Here is a tiny trained network, its code and every weight. The questions are about switching its units off for an input and a class, where a switched-off unit gives its printed mean instead of its output.

import numpy as np


def w(rows, s, z=0):
    codes = np.array(rows[::2]) - 128.0
    scale = np.full(codes.shape[1], s)
    scale[-1] = z or s
    return codes * scale


def norm(h):
    return h / np.sqrt((h * h).mean(-1, keepdims=True) + 1e-5)


def f(y):
    return y / 2 * (1 + np.tanh(0.7978845608 * (y + 0.044715 * y**3)))


def log_softmax(a):
    a = a - a.max(-1, keepdims=True)
    return a - np.log(np.exp(a).sum(-1, keepdims=True))


def net(x, mask):
    res = np.array(x, float).reshape(1, 7) / 4 @ E
    u = 0
    for l in range(4):
        y = f(norm(res) @ A[l][:, :-1].T + A[l][:, -1])
        res = res + np.where(mask[u : u + 4], y, B[l][:, -1]) @ B[l][:, :-1]
        u += 4
    return log_softmax(norm(res)[-1] @ U[:, :-1].T + U[:, -1])


A, B = {}, {}
E = w([
[203,136,125,204,177,118,148,167],'x0',
[119,111,141,148,156,89,49,71],'x1',
[158,79,251,190,134,189,125,102],'x2',
[124,233,130,210,101,158,160,70],'x3',
[136,191,88,106,24,48,111,73],'x4',
[178,107,132,143,67,116,100,72],'x5',
[80,172,117,161,147,227,96,185],'x6',
],0.002)
A[0] = w([
[253,112,144,208,78,76,136,76,13],'0.n0',
[147,253,21,126,75,171,215,167,11],'0.n1',
[161,212,92,200,109,191,140,144,21],'0.n2',
[18,181,74,137,211,129,160,97,8],'0.n3',
],0.0032,0.0016)
B[0] = w([
[65,86,130,163,118,253,102,149,200],'0.n0',
[23,121,88,163,52,109,117,139,252],'0.n1',
[89,128,66,116,142,101,130,151,177],'0.n2',
[179,137,125,199,167,176,50,85,140],'0.n3',
],0.0039,0.0012)
A[1] = w([
[122,131,137,127,131,128,132,134,106],'1.n0',
[58,142,101,53,155,212,130,217,103],'1.n1',
[156,120,252,163,98,192,192,71,79],'1.n2',
[68,209,121,169,62,197,75,155,2],'1.n3',
],0.0038,0.0018)
B[1] = w([
[150,121,124,134,130,106,122,128,115],'1.n0',
[137,65,203,252,94,226,147,101,228],'1.n1',
[22,185,212,138,101,133,82,147,250],'1.n2',
[255,130,96,149,129,49,245,91,227],'1.n3',
],0.0029,0.0014)
A[2] = w([
[72,187,117,152,170,145,42,102,104],'2.n0',
[199,108,158,177,182,222,162,186,32],'2.n1',
[118,150,72,48,71,53,131,109,4],'2.n2',
[215,91,115,89,221,95,253,191,43],'2.n3',
],0.004,0.0019)
B[2] = w([
[212,117,147,97,198,175,112,129,197],'2.n0',
[33,98,176,96,104,4,49,180,252],'2.n1',
[18,102,190,98,127,40,87,194,200],'2.n2',
[219,140,161,104,142,193,213,140,164],'2.n3',
],0.0037,0.0012)
A[3] = w([
[90,38,104,8,30,149,100,72,39],'3.n0',
[123,93,137,77,47,174,143,178,81],'3.n1',
[219,94,210,170,58,91,67,42,55],'3.n2',
[101,217,255,129,67,148,165,12,2],'3.n3',
],0.0039,0.00085)
B[3] = w([
[215,196,93,89,171,89,122,75,209],'3.n0',
[142,129,149,156,205,140,88,116,161],'3.n1',
[42,167,117,213,167,230,109,157,207],'3.n2',
[82,17,158,98,163,107,122,253,253],'3.n3',
],0.0047,0.0018)
U = w([
[245,101,143,60,176,117,174,124,103],'0',
[111,170,67,199,69,144,220,142,65],'1',
[150,148,115,155,171,176,73,51,4],'2',
[66,59,210,158,146,173,111,188,252],'3',
[102,156,93,62,83,24,110,90,161],'4',
],0.011,0.0019)

Each question gives the input, the list of numbers given to net, and the class t.
The units are the neurons (one row each of A and B). Each row of codes is followed by its name. A weight is (code - 128) times the scale printed after its matrix; where a second scale follows, it is the last column's (A, B and U).
mask holds one flag per neuron, layer by layer. A switched-off neuron (its flag False) gives its mean, the last column of its row in B, instead of its output. The means were averaged over made-up inputs and are rounded, as every weight is.
A unit's drop is (log p(t) with every unit on - log p(t) with that unit switched off) / (log p(t) with every unit on - log p(t) with every unit switched off).
The circuit of an input: a set's keep is (log p(t) with only the set's units on - log p(t) with every unit switched off) / (log p(t) with every unit on - log p(t) with every unit switched off). Starting from the 12 units with the biggest drops (on a tie, the unit counted first), units are removed one at a time, each time the one whose removal leaves the highest keep (on an exact tie, the one counted first), for as long as the keep stays at least 0.8.
units of the circuit, in order: the units of the circuit, biggest drop first
top k neurons: the k neurons with the biggest drops, biggest first
k most important neurons of layer l: the k neurons of layer l with the biggest drops, biggest first
drop when u is switched off: that unit's drop, to one decimal
input [1,2,-6,2,-5,4,6], class 1: units of the circuit, in order -> (1.n3; 3.n3)
input [6,-1,4,-8,-1,-2,-4], class 0: units of the circuit, in order -> (2.n3)
input [-2,8,-2,7,-8,-8,7], class 2: units of the circuit, in order -> (0.n3; 3.n3)
input [6,0,0,5,-3,-7,0], class 1: 2 most important neurons of layer 2 -> (2.n2; 2.n3)
input [-7,3,-4,0,0,-2,3], class 2: top 3 neurons -> (1.n1; 0.n3; 2.n0)
input [-8,4,-2,-8,6,-6,7], class 0: 2 most important neurons of layer 2 -> (2.n1; 2.n0)
input [0,3,-2,3,1,-5,-2], class 2: top 2 neurons -> (0.n3; 2.n0)
input [-4,-3,2,3,1,0,-5], class 3: top 2 neurons -> (3.n3; 1.n2)
input [3,7,0,0,-6,-5,-6], class 0: top 4 neurons -> (1.n1; 2.n3; 3.n3; 0.n0)
input [7,3,4,-6,-5,-8,-4], class 0: 2 most important neurons of layer 2 -> (2.n3; 2.n2)
input [-2,7,1,-7,-6,8,6], class 2: top 4 neurons -> (3.n3; 3.n0; 2.n2; 0.n0)
input [4,8,-2,4,-2,-7,1], class 2: top 2 neurons -> (0.n3; 3.n3)
input [3,-2,-3,-6,-1,8,4], class 0: drop when 1.n2 is switched off -> 0.1
input [0,6,-4,7,-5,-4,-6], class 2: units of the circuit, in order -> (0.n3)
input [6,2,-2,3,-4,-6,-5], class 0: drop when 2.n3 is switched off -> 0.2
input [-4,5,0,-5,-5,-6,-3], class 0: drop when 0.n0 is switched off -> 0.2
